Below are the code and all the weights of a small trained network. Each question names an input and a class and asks about switching units off, where a switched-off unit gives its printed mean instead of its output.

import numpy as np


def w(rows, s, z=0):
    codes = np.array(rows[::2]) - 128.0
    scale = np.full(codes.shape[1], s)
    scale[-1] = z or s
    return codes * scale


def f(y):
    return y / 2 * (1 + np.tanh(0.7978845608 * (y + 0.044715 * y**3)))


def log_softmax(a):
    a = a - a.max(-1, keepdims=True)
    return a - np.log(np.exp(a).sum(-1, keepdims=True))


def net(x, mask):
    res = np.array(x, float).reshape(1, 6) / 4 @ E
    y = f(res @ A[0][:, :-1].T + A[0][:, -1])
    res = res + np.where(mask, y, B[0][:, -1]) @ B[0][:, :-1]
    return log_softmax(res[-1] @ U[:, :-1].T + U[:, -1])


A, B = {}, {}
E = w([
[129,130,125,132,126],'x0',
[147,118,102,115,16],'x1',
[126,126,128,129,126],'x2',
[213,124,199,153,137],'x3',
[156,170,93,255,147],'x4',
[140,237,110,25,135],'x5',
],0.0085)
A[0] = w([
[139,122,158,119,217,119],'n0',
[181,186,115,83,133,81],'n1',
[91,133,165,73,96,167],'n2',
[172,198,161,90,132,89],'n3',
[74,99,202,86,125,41],'n4',
[141,157,79,172,169,131],'n5',
[156,139,99,127,84,133],'n6',
[122,220,95,94,111,70],'n7',
[70,122,93,119,128,99],'n8',
[110,151,119,156,74,164],'n9',
[195,143,181,135,130,131],'n10',
[113,100,119,42,149,114],'n11',
[59,75,161,138,112,152],'n12',
[201,171,155,149,149,152],'n13',
[125,186,130,100,141,30],'n14',
[133,167,110,162,138,156],'n15',
[147,119,196,121,106,82],'n16',
[98,117,154,107,119,81],'n17',
[111,227,98,224,104,56],'n18',
[48,163,39,144,132,186],'n19',
[193,114,184,119,128,171],'n20',
[164,125,114,120,78,118],'n21',
[175,64,105,126,7,252],'n22',
[76,117,165,143,190,187],'n23',
],0.013,0.0033)
B[0] = w([
[145,119,74,117,173,179],'n0',
[129,105,125,194,159,188],'n1',
[144,149,190,139,130,194],'n2',
[175,146,86,196,97,191],'n3',
[156,85,190,91,73,174],'n4',
[172,114,176,73,93,175],'n5',
[181,131,120,77,167,158],'n6',
[202,137,140,254,165,206],'n7',
[97,167,33,184,93,165],'n8',
[157,160,169,56,161,166],'n9',
[33,143,69,86,46,183],'n10',
[172,171,162,130,88,201],'n11',
[200,158,161,215,109,185],'n12',
[69,152,177,126,128,192],'n13',
[240,74,121,187,124,160],'n14',
[144,95,178,46,117,162],'n15',
[165,169,105,146,41,153],'n16',
[154,101,121,154,110,139],'n17',
[176,82,174,91,84,213],'n18',
[101,191,138,138,77,226],'n19',
[76,199,53,182,99,188],'n20',
[140,137,95,106,154,157],'n21',
[184,212,109,134,237,254],'n22',
[190,205,90,102,204,184],'n23',
],0.007,0.0089)
U = w([
[164,92,102,210,162,110],'0',
[117,170,162,95,178,254],'1',
[164,146,83,65,242,97],'2',
[155,105,226,54,89,58],'3',
[130,134,115,126,151,196],'4',
[64,150,86,179,65,95],'5',
[36,108,114,8,157,42],'6',
],0.012,0.0053)

Each question gives the input, the list of numbers given to net, and the class t.
The units are the neurons (one row each of A and B). Each row of codes is followed by its name. A weight is (code - 128) times the scale printed after its matrix; where a second scale follows, it is the last column's (A, B and U).
mask holds one flag per neuron, in row order. A switched-off neuron (its flag False) gives its mean, the last column of its row in B, instead of its output. The means were averaged over made-up inputs and are rounded, as every weight is.
A unit's drop is (log p(t) with every unit on - log p(t) with that unit switched off) / (log p(t) with every unit on - log p(t) with every unit switched off).
The circuit of an input: a set's keep is (log p(t) with only the set's units on - log p(t) with every unit switched off) / (log p(t) with every unit on - log p(t) with every unit switched off). Starting from the 12 units with the biggest drops (on a tie, the unit counted first), units are removed one at a time, each time the one whose removal leaves the highest keep (on an exact tie, the one counted first), for as long as the keep stays at least 0.8.
units of the circuit, in order: the units of the circuit, biggest drop first
k most important neurons: the k neurons with the biggest drops, biggest first
drop of u: that unit's drop, to one decimal
input [-1,1,-4,-7,3,5], class 5: units of the circuit, in order : (n19)
input [6,7,1,1,7,6], class 2: 3 most important neurons : (n6, n22, n9)
input [0,-4,-3,4,5,-2], class 3: 2 most important neurons : (n22, n5)
input [-5,8,3,7,7,-3], class 2: units of the circuit, in order : (n22, n6, n9)
input [7,4,4,8,4,6], class 5: units of the circuit, in order : (n10, n20)
input [-7,-2,-7,-3,2,7], class 0: units of the circuit, in order : (n7, n14)
input [7,-7,7,-5,-1,7], class 0: 2 most important neurons : (n7, n14)
input [-3,1,-7,8,8,-6], class 3: 3 most important neurons : (n18, n5, n15)
input [-3,-6,1,-8,-6,-3], class 5: 3 most important neurons : (n8, n22, n19)
input [7,-8,-5,0,4,-6], class 2: units of the circuit, in order : (n23, n0)
input [-7,6,-6,6,-8,-8], class 0: 2 most important neurons : (n22, n12)
input [8,8,-7,4,7,4], class 2: units of the circuit, in order : (n22, n6)
input [-1,7,-8,-8,-5,0], class 1: 2 most important neurons : (n22, n2)
input [-5,8,1,0,-5,5], class 2: units of the circuit, in order : (n22)
input [4,-5,-3,-4,-6,-4], class 3: 3 most important neurons : (n4, n22, n20)
input [-1,-7,-5,-3,-8,2], class 3: 2 most important neurons : (n4, n22)
input [-4,6,2,8,2,0], class 5: 2 most important neurons : (n10, n20)
input [7,-6,0,0,8,-2], class 3: 2 most important neurons : (n18, n5)
input [3,-8,5,5,2,0], class 2: 2 most important neurons : (n0, n23)
input [3,8,-5,0,-8,5], class 2: units of the circuit, in order : (n22)
input [4,-8,-7,1,5,-1], class 2: 2 most important neurons : (n23, n0)
input [-7,4,-5,7,-5,-1], class 4: 3 most important neurons : (n22, n20, n19)
input [-4,-1,-5,-8,8,8], class 0: 2 most important neurons : (n7, n14)
input [0,7,1,-2,-8,8], class 0: drop of n1 : 0.2
input [-5,5,-6,-6,5,7], class 0: drop of n18 : 0.0
input [6,2,-6,-3,5,-5], class 1: drop of n9 : 0.1
input [-1,8,-4,-3,7,8], class 0: drop of n12 : -0.1
input [2,6,-2,7,2,-5], class 5: units of the circuit, in order : (n10)
